Below is a small trained network, with its code and all its weights. Each question gives an input and a target symbol and asks what happens when units are switched off, that is, made to give their printed mean instead of their output.

import numpy as np


def w(rows, s, z=0):
    codes = np.array(rows[::2]) - 128.0
    scale = np.full(codes.shape[1], s)
    scale[-1] = z or s
    return codes * scale


def norm(h):
    return h / np.sqrt((h * h).mean(-1, keepdims=True) + 1e-5)


def f(y):
    return np.maximum(y, 0)


def softmax(a):
    e = np.exp(a - a.max(-1, keepdims=True))
    return e / e.sum(-1, keepdims=True)


def log_softmax(a):
    a = a - a.max(-1, keepdims=True)
    return a - np.log(np.exp(a).sum(-1, keepdims=True))


def net(x, mask):
    ids = ['αβγδεζηθμστφψ'.index(c) for c in x.split()]
    T = len(ids)
    res = E[ids] + P[:T]
    u = 0
    for l in range(2):
        r = norm(res)
        for j in range(2):
            rows = slice(3 * j, 3 * j + 3)
            q, k, v = (r @ M[l][rows].T for M in (Q, K, V))
            z = softmax(np.where(np.tri(T) > 0, q @ k.T / 3**0.5, -1e9)) @ v
            o = O[l][rows]
            res = res + np.where(mask[u + j], z, o[:, -1]) @ o[:, :-1]
        u += 2
        y = f(norm(res) @ A[l][:, :-1].T + A[l][:, -1])
        res = res + np.where(mask[u : u + 8], y, B[l][:, -1]) @ B[l][:, :-1]
        u += 8
    return log_softmax(norm(res)[-1] @ U[:, :-1].T + U[:, -1])


Q, K, V, O, A, B = {}, {}, {}, {}, {}, {}
E = w([
[140,138,110,141,150,109,154],'α',
[106,138,58,119,141,134,91],'β',
[117,129,106,156,144,156,160],'γ',
[136,158,123,157,141,148,133],'δ',
[114,128,136,148,156,130,124],'ε',
[140,116,144,93,129,113,167],'ζ',
[84,161,128,152,135,138,133],'η',
[122,135,119,155,130,113,156],'θ',
[115,183,122,89,96,96,123],'μ',
[117,113,146,117,117,159,147],'σ',
[116,144,144,135,152,106,121],'τ',
[139,106,120,254,58,106,80],'φ',
[100,119,123,135,138,100,145],'ψ',
],0.0083)
P = w([
[154,155,188,233,174,49,119],'0',
[64,210,90,170,159,98,217],'1',
[64,218,91,155,146,99,214],'2',
[81,209,91,146,119,130,202],'3',
[66,205,107,108,120,113,187],'4',
[59,164,91,108,86,122,180],'5',
[43,170,99,74,96,135,193],'6',
[50,142,84,60,77,139,198],'7',
[28,146,95,65,59,143,157],'8',
[17,131,84,18,57,146,184],'9',
[2,106,66,19,49,147,172],'10',
[8,149,59,26,66,137,160],'11',
],0.0021)
Q[0] = w([
[37,148,89,156,31,111,121],'L0H0',
[103,185,47,87,151,74,101],'L0H0',
[169,69,243,99,112,122,164],'L0H0',
[79,128,137,215,29,76,108],'L0H1',
[19,186,16,87,95,77,251],'L0H1',
[98,173,129,73,179,124,144],'L0H1',
],0.011)
K[0] = w([
[180,96,212,124,98,159,63],'L0H0',
[163,61,126,172,152,50,79],'L0H0',
[112,156,85,9,128,146,199],'L0H0',
[188,84,96,45,38,140,92],'L0H1',
[232,48,195,228,61,88,20],'L0H1',
[154,126,158,183,155,108,128],'L0H1',
],0.011)
V[0] = w([
[179,182,105,114,106,84,198],'L0H0',
[51,75,114,137,129,154,207],'L0H0',
[160,42,74,134,148,69,128],'L0H0',
[143,93,204,156,51,180,222],'L0H1',
[170,81,2,165,161,184,128],'L0H1',
[130,108,225,144,188,147,178],'L0H1',
],0.0083)
O[0] = w([
[212,46,113,69,118,71,104,254],'L0H0',
[116,175,158,88,51,144,73,108],'L0H0',
[65,97,151,157,110,44,150,152],'L0H0',
[192,114,246,132,99,195,126,57],'L0H1',
[122,78,50,255,101,125,110,88],'L0H1',
[83,147,232,90,192,126,10,167],'L0H1',
],0.0049,0.0046)
A[0] = w([
[120,84,197,59,143,169,122,119],'L0N0',
[195,152,61,148,71,102,95,4],'L0N1',
[102,16,153,141,115,254,60,10],'L0N2',
[72,143,158,198,77,88,7,127],'L0N3',
[90,17,250,230,152,192,211,170],'L0N4',
[136,148,175,61,180,141,206,43],'L0N5',
[151,158,207,107,45,111,19,158],'L0N6',
[95,109,207,63,125,228,235,94],'L0N7',
],0.0043,0.0015)
B[0] = w([
[52,210,108,136,160,143,164,206],'L0N0',
[36,146,180,108,165,125,150,149],'L0N1',
[124,166,93,100,63,91,55,148],'L0N2',
[216,107,130,113,92,117,61,219],'L0N3',
[237,177,93,253,109,86,176,178],'L0N4',
[133,144,105,85,136,178,80,212],'L0N5',
[168,208,15,180,74,105,181,254],'L0N6',
[107,118,120,149,150,142,41,181],'L0N7',
],0.0053,0.0026)
Q[1] = w([
[180,220,96,145,87,67,137],'L1H0',
[52,113,162,183,96,180,219],'L1H0',
[143,107,102,214,90,126,148],'L1H0',
[180,77,103,228,70,208,106],'L1H1',
[127,166,71,25,249,71,4],'L1H1',
[34,91,100,158,150,130,103],'L1H1',
],0.015)
K[1] = w([
[97,185,238,246,90,79,183],'L1H0',
[47,175,33,33,93,170,122],'L1H0',
[88,151,75,149,43,129,213],'L1H0',
[99,52,64,118,67,229,115],'L1H1',
[196,127,208,205,244,135,90],'L1H1',
[45,132,88,139,141,121,81],'L1H1',
],0.012)
V[1] = w([
[11,134,186,129,83,158,91],'L1H0',
[113,150,166,241,134,73,115],'L1H0',
[117,236,99,159,172,169,110],'L1H0',
[151,54,201,174,207,172,176],'L1H1',
[217,117,147,92,66,204,67],'L1H1',
[178,156,211,83,84,16,217],'L1H1',
],0.011)
O[1] = w([
[111,190,176,227,117,119,161,1],'L1H0',
[47,111,127,156,112,136,64,191],'L1H0',
[104,127,98,142,128,235,148,149],'L1H0',
[85,119,142,110,255,154,83,31],'L1H1',
[164,137,146,114,90,172,6,47],'L1H1',
[118,92,254,103,112,150,181,233],'L1H1',
],0.0079,0.0083)
A[1] = w([
[124,179,105,113,93,155,129,153],'L1N0',
[96,112,142,90,150,7,88,4],'L1N1',
[74,155,139,177,126,115,89,129],'L1N2',
[79,76,157,111,130,118,177,132],'L1N3',
[142,154,183,109,151,141,181,110],'L1N4',
[127,84,144,110,99,117,154,133],'L1N5',
[154,90,98,180,103,120,134,109],'L1N6',
[118,96,202,100,106,148,119,113],'L1N7',
],0.016,0.0042)
B[1] = w([
[187,99,132,196,184,86,130,171],'L1N0',
[170,10,182,202,215,33,110,219],'L1N1',
[154,103,179,37,142,124,225,143],'L1N2',
[220,199,145,178,130,116,61,245],'L1N3',
[89,157,105,63,110,38,65,181],'L1N4',
[151,111,139,166,142,221,157,220],'L1N5',
[20,125,134,76,127,105,74,166],'L1N6',
[55,52,67,168,117,150,182,207],'L1N7',
],0.011)
U = w([
[163,44,175,182,197,55,107,204],'α',
[57,113,2,146,130,63,182,55],'β',
[160,126,96,127,32,112,3,80],'γ',
[77,118,74,87,225,200,54,223],'δ',
[60,159,169,122,225,170,236,113],'ε',
[4,92,200,51,99,87,100,86],'ζ',
[224,193,71,193,175,193,138,21],'η',
[106,17,129,164,78,242,166,25],'θ',
[214,112,118,20,108,124,180,249],'μ',
[126,188,229,128,138,203,73,232],'σ',
[111,252,139,95,179,66,76,248],'τ',
[113,139,128,127,133,136,124,9],'φ',
[140,188,202,183,40,79,206,79],'ψ',
],0.007,0.0014)

Each question gives the input, a string of symbols that net reads in full, and the target symbol t.
The units are the heads (3 rows each of Q, K, V and O) and the neurons (one row each of A and B). Each row of codes is followed by its name. A weight is (code - 128) times the scale printed after its matrix; where a second scale follows, it is the last column's (O, A, B and U).
mask holds one flag per unit, layer by layer, with each layer's heads first. A switched-off unit (its flag False) gives its mean, the last column of its rows in O or B, instead of its output. The means were averaged over made-up inputs and are rounded, as every weight is.
A unit's drop is (log p(t) with every unit on - log p(t) with that unit switched off) / (log p(t) with every unit on - log p(t) with every unit switched off).
The circuit of an input: a set's keep is (log p(t) with only the set's units on - log p(t) with every unit switched off) / (log p(t) with every unit on - log p(t) with every unit switched off). Starting from the 12 units with the biggest drops (on a tie, the unit counted first), units are removed one at a time, each time the one whose removal leaves the highest keep (on an exact tie, the one counted first), for as long as the keep stays at least 0.8.
units of the circuit, in order: the units of the circuit, biggest drop first
top k neurons: the k neurons with the biggest drops, biggest first
k most important neurons of layer l: the k neurons of layer l with the biggest drops, biggest first
drop of u: that unit's drop, to one decimal
input μ α θ θ ζ θ μ ζ γ γ δ μ, target μ: units of the circuit, in order -> (L0H1, L1H0)
input σ θ θ τ θ α φ α μ β, target β: top neuron -> (L1N3)
input δ τ δ α ζ μ ψ μ μ α θ ζ, target δ: units of the circuit, in order -> (L0H0, L1H1, L1H0)
input δ α α α α δ τ σ β ψ ψ, target δ: units of the circuit, in order -> (L0H0, L1H1, L1H0)
input γ μ ε θ α, target γ: units of the circuit, in order -> (L1H1, L0H0, L0N3)
input α φ α μ θ α σ α, target γ: units of the circuit, in order -> (L0H1, L0H0, L1H1)
input θ σ θ, target θ: top 2 neurons -> (L1N7, L0N6)
input σ μ μ θ α, target σ: units of the circuit, in order -> (L0H1, L1N1)
input ε α β α, target ε: units of the circuit, in order -> (L1H0, L0H0, L1N2, L0H1)
input μ α α η μ α θ δ, target μ: units of the circuit, in order -> (L0H1, L1N1)
input η ε τ ψ μ α ζ, target η: top 2 neurons -> (L1N0, L1N1)
input θ α α θ α η, target θ: top 2 neurons -> (L1N7, L0N6)
input β σ γ α γ φ μ β, target β: units of the circuit, in order -> (L1H1, L0H0)
input ε ψ μ τ σ μ α ζ, target ε: top 3 neurons -> (L1N2, L1N3, L1N1)
input ψ μ μ α δ θ τ δ, target ψ: units of the circuit, in order -> (L0H0, L1H1, L1N1)
input δ α β, target δ: units of the circuit, in order -> (L0H0, L1H1, L1H0)
input α γ α γ φ μ γ β μ ψ τ, target ψ: most important neuron of layer 0 -> (L0N3)
input ζ β α θ α μ α α, target ζ: 3 most important neurons of layer 1 -> (L1N4, L1N7, L1N1)
input τ α θ μ ζ, target τ: 2 most important neurons of layer 1 -> (L1N4, L1N1)
input τ μ α, target τ: drop of L1N1 -> 0.1
input γ α σ α ψ μ ε, target γ: drop of L1H1 -> 0.5
input β α τ τ μ α β α σ α, target β: drop of L0H1 -> 0.8
input β ε τ α θ α δ τ γ β ψ, target β: drop of L0H1 -> 0.8
input ζ ψ δ θ μ ζ α γ μ μ β, target ζ: most important neuron of layer 0 -> (L0N0)
input ζ τ α β μ σ μ β, target ζ: 3 most important neurons of layer 1 -> (L1N4, L1N7, L1N1)
